Here is a tiny trained network, its code and every weight. The questions are about switching its units off for an input and a target symbol, where a switched-off unit gives its printed mean instead of its output.

import numpy as np


def w(rows, s, z=0):
    codes = np.array(rows[::2]) - 128.0
    scale = np.full(codes.shape[1], s)
    scale[-1] = z or s
    return codes * scale


def norm(h):
    return h / np.sqrt((h * h).mean(-1, keepdims=True) + 1e-5)


def f(y):
    return np.maximum(y, 0)


def softmax(a):
    e = np.exp(a - a.max(-1, keepdims=True))
    return e / e.sum(-1, keepdims=True)


def log_softmax(a):
    a = a - a.max(-1, keepdims=True)
    return a - np.log(np.exp(a).sum(-1, keepdims=True))


def net(x, mask):
    ids = ['ΦΨβζμπτ'.index(c) for c in x.split()]
    T = len(ids)
    res = E[ids] + P[:T]
    u = 0
    for l in range(2):
        q, k, v = (norm(res) @ M[l].T for M in (Q, K, V))
        z = softmax(np.where(np.tri(T) > 0, q @ k.T / 2**0.5, -1e9)) @ v
        res = res + np.where(mask[u], z, O[l][:, -1]) @ O[l][:, :-1]
        u += 1
        y = f(norm(res) @ A[l][:, :-1].T + A[l][:, -1])
        res = res + np.where(mask[u : u + 8], y, B[l][:, -1]) @ B[l][:, :-1]
        u += 8
    return log_softmax(norm(res)[-1] @ U[:, :-1].T + U[:, -1])


Q, K, V, O, A, B = {}, {}, {}, {}, {}, {}
E = w([
[165,102,58,97,116],'Φ',
[146,213,124,209,119],'Ψ',
[61,224,78,8,118],'β',
[144,51,123,161,84],'ζ',
[126,161,143,86,145],'μ',
[206,229,67,104,126],'π',
[99,206,152,180,189],'τ',
],0.018)
P = w([
[217,118,227,86,117],'0',
[121,224,78,145,56],'1',
[169,189,121,139,62],'2',
[176,226,103,176,99],'3',
[99,172,26,194,235],'4',
[102,203,3,187,164],'5',
],0.0078)
Q[0] = w([
[117,66,71,129,255],'0.h0',
[53,86,108,111,204],'0.h0',
],0.0085)
K[0] = w([
[1,188,68,130,19],'0.h0',
[44,158,10,235,83],'0.h0',
],0.0082)
V[0] = w([
[52,150,210,229,90],'0.h0',
[188,181,87,181,255],'0.h0',
],0.0059)
O[0] = w([
[226,158,122,150,183,3],'0.h0',
[136,194,253,166,108,91],'0.h0',
],0.012,0.0037)
A[0] = w([
[146,152,165,116,140,134],'0.n0',
[100,91,160,111,130,86],'0.n1',
[86,111,249,98,121,52],'0.n2',
[99,109,103,102,99,136],'0.n3',
[97,124,111,76,83,145],'0.n4',
[101,227,108,86,131,176],'0.n5',
[137,123,167,212,54,106],'0.n6',
[196,103,145,141,110,252],'0.n7',
],0.013,0.0048)
B[0] = w([
[155,85,129,139,138,142],'0.n0',
[149,117,105,127,111,138],'0.n1',
[116,46,139,143,57,143],'0.n2',
[118,125,129,177,177,208],'0.n3',
[168,126,109,130,215,219],'0.n4',
[148,49,186,102,159,255],'0.n5',
[69,110,145,134,144,200],'0.n6',
[108,187,68,110,2,210],'0.n7',
],0.009,0.0081)
Q[1] = w([
[23,180,232,182,50],'1.h0',
[53,253,166,180,142],'1.h0',
],0.0045)
K[1] = w([
[140,169,176,219,141],'1.h0',
[74,188,1,146,166],'1.h0',
],0.0058)
V[1] = w([
[40,253,84,20,141],'1.h0',
[26,204,81,172,226],'1.h0',
],0.0065)
O[1] = w([
[222,137,254,86,175,72],'1.h0',
[218,26,162,94,60,2],'1.h0',
],0.0077,0.0038)
A[1] = w([
[97,82,125,115,166,117],'1.n0',
[196,173,114,141,163,84],'1.n1',
[128,174,5,116,187,163],'1.n2',
[118,98,227,198,105,75],'1.n3',
[102,123,102,173,54,147],'1.n4',
[112,108,179,159,195,121],'1.n5',
[185,113,120,205,77,253],'1.n6',
[123,192,156,77,162,235],'1.n7',
],0.011,0.004)
B[1] = w([
[172,87,110,155,136,164],'1.n0',
[165,135,182,111,20,149],'1.n1',
[177,149,162,167,128,253],'1.n2',
[145,117,156,152,143,144],'1.n3',
[148,144,98,94,174,207],'1.n4',
[165,151,102,186,153,150],'1.n5',
[55,149,177,67,248,191],'1.n6',
[110,88,138,163,68,173],'1.n7',
],0.011)
U = w([
[91,10,118,174,110,171],'Φ',
[116,159,154,103,82,162],'Ψ',
[132,95,164,45,174,75],'β',
[166,156,68,129,161,164],'ζ',
[40,126,72,148,144,165],'μ',
[46,112,152,226,97,103],'π',
[86,186,191,113,171,3],'τ',
],0.012,0.005)

Each question gives the input, a string of symbols that net reads in full, and the target symbol t.
The units are the heads (2 rows each of Q, K, V and O) and the neurons (one row each of A and B). Each row of codes is followed by its name. A weight is (code - 128) times the scale printed after its matrix; where a second scale follows, it is the last column's (O, A, B and U).
mask holds one flag per unit, layer by layer, with each layer's heads first. A switched-off unit (its flag False) gives its mean, the last column of its rows in O or B, instead of its output. The means were averaged over made-up inputs and are rounded, as every weight is.
A unit's drop is (log p(t) with every unit on - log p(t) with that unit switched off) / (log p(t) with every unit on - log p(t) with every unit switched off).
The circuit of an input: a set's keep is (log p(t) with only the set's units on - log p(t) with every unit switched off) / (log p(t) with every unit on - log p(t) with every unit switched off). Starting from the 12 units with the biggest drops (on a tie, the unit counted first), units are removed one at a time, each time the one whose removal leaves the highest keep (on an exact tie, the one counted first), for as long as the keep stays at least 0.8.
circuit, biggest first: the units of the circuit, biggest drop first
unit that matters most: the unit with the biggest drop
top k neurons: the k neurons with the biggest drops, biggest first
k most important neurons of layer l: the k neurons of layer l with the biggest drops, biggest first
drop when u is switched off: that unit's drop, to one decimal
input Φ ζ ζ β, target Φ: unit that matters most => 0.n5
input μ ζ Φ Ψ, target τ: circuit, biggest first => [1.h0 1.n6]
input ζ τ μ τ Φ Ψ, target τ: circuit, biggest first => [1.n6 1.h0]
input Φ ζ β π, target Ψ: circuit, biggest first => [1.n1 1.h0]
input Ψ ζ ζ β Φ ζ, target μ: 2 most important neurons of layer 0 => [0.n4 0.n6]
input Φ ζ Φ, target Φ: top 3 neurons => [0.n7 1.n4 0.n3]
input ζ ζ Ψ ζ, target ζ: 2 most important neurons of layer 0 => [0.n5 0.n7]
input Φ π τ ζ Φ π, target Ψ: 2 most important neurons of layer 0 => [0.n6 0.n3]
input Φ π Φ, target Φ: 2 most important neurons of layer 0 => [0.n7 0.n3]
input Φ ζ π, target Φ: 2 most important neurons of layer 0 => [0.n5 0.n7]
input π π Φ, target π: 3 most important neurons of layer 1 => [1.n4 1.n7 1.n6]
input Φ ζ Φ π β, target β: drop when 1.n0 is switched off => -0.2
input Φ π μ μ, target Φ: drop when 0.h0 is switched off => 0.1
input β β τ Φ, target β: circuit, biggest first => [1.h0]
input μ ζ ζ, target μ: drop when 1.n7 is switched off => 0.0
